Below is a small trained network, with its code and all its weights. Each question gives an input and a class and asks what happens when units are switched off, that is, made to give their printed mean instead of their output.

import numpy as np


def w(rows, s, z=0):
    codes = np.array(rows[::2]) - 128.0
    scale = np.full(codes.shape[1], s)
    scale[-1] = z or s
    return codes * scale


def norm(h):
    return h / np.sqrt((h * h).mean(-1, keepdims=True) + 1e-5)


def f(y):
    return np.maximum(y, 0)


def log_softmax(a):
    a = a - a.max(-1, keepdims=True)
    return a - np.log(np.exp(a).sum(-1, keepdims=True))


def net(x, mask):
    res = np.array(x, float).reshape(1, 8) / 4 @ E
    u = 0
    for l in range(2):
        y = f(norm(res) @ A[l][:, :-1].T + A[l][:, -1])
        res = res + np.where(mask[u : u + 12], y, B[l][:, -1]) @ B[l][:, :-1]
        u += 12
    return log_softmax(norm(res)[-1] @ U[:, :-1].T + U[:, -1])


A, B = {}, {}
E = w([
[130,126,130,130,127,131,132,124,131,123],'x0',
[129,127,128,130,128,130,132,125,131,126],'x1',
[152,82,38,76,209,61,229,116,98,101],'x2',
[129,131,127,128,127,128,126,127,127,127],'x3',
[2,174,122,226,198,93,156,115,167,135],'x4',
[145,79,104,200,124,222,134,221,90,62],'x5',
[131,126,129,131,128,124,125,128,128,130],'x6',
[124,134,123,126,124,123,123,136,123,132],'x7',
],0.009)
A[0] = w([
[226,130,161,58,43,110,109,94,134,109,65],'0.n0',
[116,150,144,173,135,94,176,82,119,117,139],'0.n1',
[247,95,223,115,45,145,77,166,121,151,127],'0.n2',
[171,117,72,126,209,72,162,207,95,79,2],'0.n3',
[228,102,113,14,128,154,138,135,87,122,90],'0.n4',
[118,184,189,143,75,94,77,135,194,121,32],'0.n5',
[125,160,200,195,61,167,89,169,124,109,165],'0.n6',
[207,74,61,55,165,111,130,137,118,122,44],'0.n7',
[172,76,135,53,147,96,99,127,79,140,40],'0.n8',
[132,91,98,80,88,72,129,138,232,159,60],'0.n9',
[134,144,127,40,167,2,182,61,129,127,116],'0.n10',
[99,175,162,71,58,97,61,22,180,146,103],'0.n11',
],0.0076,0.0031)
B[0] = w([
[123,67,102,83,207,161,159,143,92,208,218],'0.n0',
[96,128,136,116,109,63,99,131,170,179,169],'0.n1',
[92,99,129,59,178,116,147,143,70,65,245],'0.n2',
[142,134,182,127,130,106,192,159,145,118,211],'0.n3',
[183,186,135,174,63,164,105,86,162,134,244],'0.n4',
[143,126,157,133,111,123,189,138,196,184,175],'0.n5',
[136,116,97,130,141,135,27,77,149,113,204],'0.n6',
[150,166,110,156,70,149,100,103,144,100,220],'0.n7',
[142,162,147,130,84,170,161,99,143,143,186],'0.n8',
[118,157,72,112,120,141,123,114,90,145,163],'0.n9',
[84,93,84,127,133,107,1,76,113,116,255],'0.n10',
[164,171,157,127,155,135,221,183,131,173,219],'0.n11',
],0.0082,0.009)
A[1] = w([
[106,172,135,135,64,64,130,120,130,137,84],'1.n0',
[76,127,79,150,187,64,211,152,87,104,38],'1.n1',
[87,98,122,209,132,140,129,156,151,76,37],'1.n2',
[155,115,118,183,99,114,254,140,122,84,165],'1.n3',
[179,61,84,94,80,199,97,185,88,58,114],'1.n4',
[93,129,185,56,210,194,144,164,57,145,109],'1.n5',
[233,98,135,78,32,156,229,159,66,148,34],'1.n6',
[79,103,97,251,109,147,89,146,125,101,3],'1.n7',
[122,144,118,72,38,156,138,80,83,170,93],'1.n8',
[120,138,197,84,140,116,164,137,118,237,93],'1.n9',
[172,127,136,68,87,135,89,98,103,159,66],'1.n10',
[79,178,144,166,170,74,161,108,164,166,63],'1.n11',
],0.0091,0.0026)
B[1] = w([
[98,96,159,122,109,159,172,135,173,122,160],'1.n0',
[159,31,118,2,213,156,154,188,109,148,182],'1.n1',
[179,140,74,105,136,191,106,137,125,186,166],'1.n2',
[177,177,119,82,108,130,240,202,80,84,192],'1.n3',
[80,143,226,128,36,17,99,95,130,106,255],'1.n4',
[111,62,140,79,161,83,109,204,52,129,190],'1.n5',
[2,183,55,210,158,66,154,171,199,127,246],'1.n6',
[155,152,50,168,197,156,136,147,73,214,164],'1.n7',
[155,117,126,140,197,209,143,122,105,171,203],'1.n8',
[164,94,137,167,194,210,235,182,150,37,199],'1.n9',
[251,77,128,115,133,174,136,115,105,128,207],'1.n10',
[116,135,202,151,28,112,106,108,135,43,202],'1.n11',
],0.0082,0.0093)
U = w([
[170,84,131,74,209,173,217,210,103,132,252],'0',
[98,152,242,193,124,151,175,112,232,135,126],'1',
[140,97,222,111,66,119,45,137,58,95,97],'2',
[114,153,70,228,166,202,55,160,124,192,88],'3',
[218,140,61,97,122,174,127,6,121,167,104],'4',
[42,83,76,97,164,30,117,65,171,123,39],'5',
[161,204,96,169,40,93,200,154,128,65,106],'6',
],0.015,0.0027)

Each question gives the input, the list of numbers given to net, and the class t.
The units are the neurons (one row each of A and B). Each row of codes is followed by its name. A weight is (code - 128) times the scale printed after its matrix; where a second scale follows, it is the last column's (A, B and U).
mask holds one flag per neuron, layer by layer. A switched-off neuron (its flag False) gives its mean, the last column of its row in B, instead of its output. The means were averaged over made-up inputs and are rounded, as every weight is.
A unit's drop is (log p(t) with every unit on - log p(t) with that unit switched off) / (log p(t) with every unit on - log p(t) with every unit switched off).
The circuit of an input: a set's keep is (log p(t) with only the set's units on - log p(t) with every unit switched off) / (log p(t) with every unit on - log p(t) with every unit switched off). Starting from the 12 units with the biggest drops (on a tie, the unit counted first), units are removed one at a time, each time the one whose removal leaves the highest keep (on an exact tie, the one counted first), for as long as the keep stays at least 0.8.
units of the circuit, in order: the units of the circuit, biggest drop first
most important unit: the unit with the biggest drop
k most important neurons: the k neurons with the biggest drops, biggest first
k most important neurons of layer l: the k neurons of layer l with the biggest drops, biggest first
drop of u: that unit's drop, to one decimal
input [-6,4,-3,-8,0,0,3,0], class 0: 3 most important neurons -> 0.n5, 0.n10, 0.n2
input [0,-3,6,3,2,0,4,-5], class 5: 2 most important neurons -> 0.n10, 0.n11
input [0,0,0,-5,-5,7,-5,-5], class 2: units of the circuit, in order -> 1.n4
input [-3,-6,4,5,-3,1,-4,5], class 6: 2 most important neurons of layer 0 -> 0.n3, 0.n6
input [5,-1,2,4,4,0,6,-5], class 5: 3 most important neurons -> 0.n1, 0.n11, 0.n4
input [7,6,4,3,3,0,-2,-3], class 5: 2 most important neurons of layer 0 -> 0.n10, 0.n1
input [1,2,0,0,0,-6,-3,-3], class 0: 2 most important neurons -> 0.n11, 1.n9
input [2,-3,6,-1,0,-1,2,-7], class 4: 2 most important neurons -> 0.n10, 1.n6
input [6,8,-6,2,0,3,-7,-1], class 2: 2 most important neurons of layer 1 -> 1.n6, 1.n4
input [6,3,-6,-3,1,4,-1,4], class 3: 2 most important neurons -> 1.n7, 1.n11
input [7,-8,-8,-1,1,2,2,0], class 3: 2 most important neurons of layer 1 -> 1.n4, 1.n7
input [-5,7,7,2,-4,0,4,7], class 4: 2 most important neurons of layer 0 -> 0.n10, 0.n11
input [4,-7,2,2,-8,-3,0,4], class 4: 2 most important neurons of layer 0 -> 0.n4, 0.n7
input [-1,-2,2,-3,-8,-1,-1,7], class 4: most important unit -> 0.n4
input [-4,-6,1,0,-2,8,0,-3], class 6: 2 most important neurons of layer 0 -> 0.n10, 0.n0
input [8,3,-5,8,5,4,0,-5], class 3: drop of 0.n9 -> 0.0
input [3,-3,7,-1,0,7,1,-6], class 6: drop of 0.n7 -> 0.1
input [1,7,-6,-2,-2,0,-5,-1], class 0: drop of 0.n5 -> 0.3
